Below is a small trained network, with its code and all its weights. Each question gives an input and a class and asks what happens when units are switched off, that is, made to give their printed mean instead of their output.

import numpy as np


def w(rows, s, z=0):
    codes = np.array(rows[::2]) - 128.0
    scale = np.full(codes.shape[1], s)
    scale[-1] = z or s
    return codes * scale


def f(y):
    return y / 2 * (1 + np.tanh(0.7978845608 * (y + 0.044715 * y**3)))


def log_softmax(a):
    a = a - a.max(-1, keepdims=True)
    return a - np.log(np.exp(a).sum(-1, keepdims=True))


def net(x, mask):
    res = np.array(x, float).reshape(1, 7) / 4 @ E
    y = f(res @ A[0][:, :-1].T + A[0][:, -1])
    res = res + np.where(mask, y, B[0][:, -1]) @ B[0][:, :-1]
    return log_softmax(res[-1] @ U[:, :-1].T + U[:, -1])


A, B = {}, {}
E = w([
[132,125,128,132,128],'x0',
[133,123,127,132,128],'x1',
[130,131,130,129,130],'x2',
[179,157,9,78,168],'x3',
[57,174,78,226,145],'x4',
[125,135,129,124,129],'x5',
[66,53,149,105,240],'x6',
],0.013)
A[0] = w([
[197,103,165,96,129,76],'neuron 1',
[138,177,146,124,132,64],'neuron 2',
[174,155,38,84,163,67],'neuron 3',
[129,69,109,144,139,98],'neuron 4',
[154,101,142,81,103,47],'neuron 5',
[150,108,161,53,102,56],'neuron 6',
[167,179,114,156,39,130],'neuron 7',
[182,97,179,43,102,46],'neuron 8',
[183,129,123,170,110,2],'neuron 9',
[164,125,39,94,212,82],'neuron 10',
[130,103,153,129,221,108],'neuron 11',
[184,99,155,108,124,77],'neuron 12',
[60,149,61,205,116,75],'neuron 13',
[121,164,126,155,146,45],'neuron 14',
[78,123,211,153,115,95],'neuron 15',
[107,90,173,138,79,59],'neuron 16',
[105,151,78,224,144,46],'neuron 17',
[126,88,170,140,106,82],'neuron 18',
[173,136,133,117,59,109],'neuron 19',
[58,152,111,197,138,63],'neuron 20',
[111,59,144,75,195,117],'neuron 21',
[108,163,161,110,130,62],'neuron 22',
[132,135,75,87,133,68],'neuron 23',
[177,151,136,128,69,119],'neuron 24',
[166,157,113,155,66,103],'neuron 25',
[127,141,110,180,136,86],'neuron 26',
[190,185,126,161,82,143],'neuron 27',
[129,160,149,115,151,104],'neuron 28',
[105,89,143,139,247,133],'neuron 29',
[127,148,138,122,138,121],'neuron 30',
[114,116,230,155,97,91],'neuron 31',
],0.015,0.0059)
B[0] = w([
[148,187,134,79,208,176],'neuron 1',
[135,111,149,100,99,129],'neuron 2',
[207,124,210,254,67,211],'neuron 3',
[84,142,147,145,130,149],'neuron 4',
[123,199,171,116,173,158],'neuron 5',
[169,173,115,74,210,179],'neuron 6',
[63,85,80,103,65,203],'neuron 7',
[146,193,123,83,226,203],'neuron 8',
[111,126,105,131,108,137],'neuron 9',
[158,138,178,224,74,226],'neuron 10',
[60,97,103,116,89,211],'neuron 11',
[149,150,166,82,165,162],'neuron 12',
[144,187,159,76,236,211],'neuron 13',
[124,121,119,133,174,140],'neuron 14',
[198,150,160,220,53,209],'neuron 15',
[164,132,107,161,103,173],'neuron 16',
[157,181,141,71,213,197],'neuron 17',
[162,139,161,159,113,167],'neuron 18',
[81,110,106,99,125,171],'neuron 19',
[187,171,133,62,192,198],'neuron 20',
[66,89,75,83,100,241],'neuron 21',
[125,104,126,153,150,129],'neuron 22',
[177,123,152,171,90,164],'neuron 23',
[93,55,70,80,84,173],'neuron 24',
[72,69,92,117,85,177],'neuron 25',
[133,168,158,87,159,155],'neuron 26',
[45,78,118,126,103,191],'neuron 27',
[118,155,92,142,136,127],'neuron 28',
[30,39,46,103,63,251],'neuron 29',
[131,126,125,125,128,127],'neuron 30',
[201,118,167,215,70,213],'neuron 31',
],0.0091,0.017)
U = w([
[8,115,137,86,81,207],'0',
[216,154,180,223,78,6],'1',
[157,187,163,39,219,178],'2',
],0.012,0.0015)

Each question gives the input, the list of numbers given to net, and the class t.
The units are the neurons (one row each of A and B). Each row of codes is followed by its name. A weight is (code - 128) times the scale printed after its matrix; where a second scale follows, it is the last column's (A, B and U).
mask holds one flag per neuron, in row order. A switched-off neuron (its flag False) gives its mean, the last column of its row in B, instead of its output. The means were averaged over made-up inputs and are rounded, as every weight is.
A unit's drop is (log p(t) with every unit on - log p(t) with that unit switched off) / (log p(t) with every unit on - log p(t) with every unit switched off).
unit that matters most: the unit with the biggest drop
k most important neurons: the k neurons with the biggest drops, biggest first
drop of u: that unit's drop, to one decimal
input [-7,2,0,6,7,3,0], class 2: most important neuron => (neuron 13)
input [3,-1,5,0,5,8,-6], class 0: 2 most important neurons => (neuron 7; neuron 27)
input [2,4,3,1,6,8,-5], class 2: 4 most important neurons => (neuron 13; neuron 17; neuron 29; neuron 20)
input [-7,1,0,-8,-6,-1,4], class 1: 2 most important neurons => (neuron 31; neuron 15)
input [7,-3,-6,-6,-4,-1,4], class 1: 2 most important neurons => (neuron 31; neuron 15)
input [5,-3,4,4,4,-6,1], class 1: 2 most important neurons => (neuron 10; neuron 3)
input [2,-7,-4,-6,5,6,1], class 1: 2 most important neurons => (neuron 15; neuron 31)
input [0,-1,1,8,6,8,-8], class 0: 4 most important neurons => (neuron 7; neuron 27; neuron 25; neuron 24)
input [-1,-2,5,5,6,5,-7], class 0: 2 most important neurons => (neuron 7; neuron 27)
input [-8,-8,5,7,-2,-8,7], class 0: 2 most important neurons => (neuron 29; neuron 21)
input [8,-3,-6,5,8,5,-6], class 2: 2 most important neurons => (neuron 13; neuron 17)
input [-4,-1,6,5,4,0,1], class 1: 2 most important neurons => (neuron 3; neuron 10)
input [5,5,-1,3,8,-5,7], class 2: drop of neuron 17 => 1.2
input [-2,4,-5,-5,-7,-2,1], class 2: unit that matters most => neuron 8
input [-5,-2,4,-2,-1,3,0], class 1: drop of neuron 29 => 0.2
input [3,2,0,0,-5,4,-5], class 0: drop of neuron 20 => 0.3
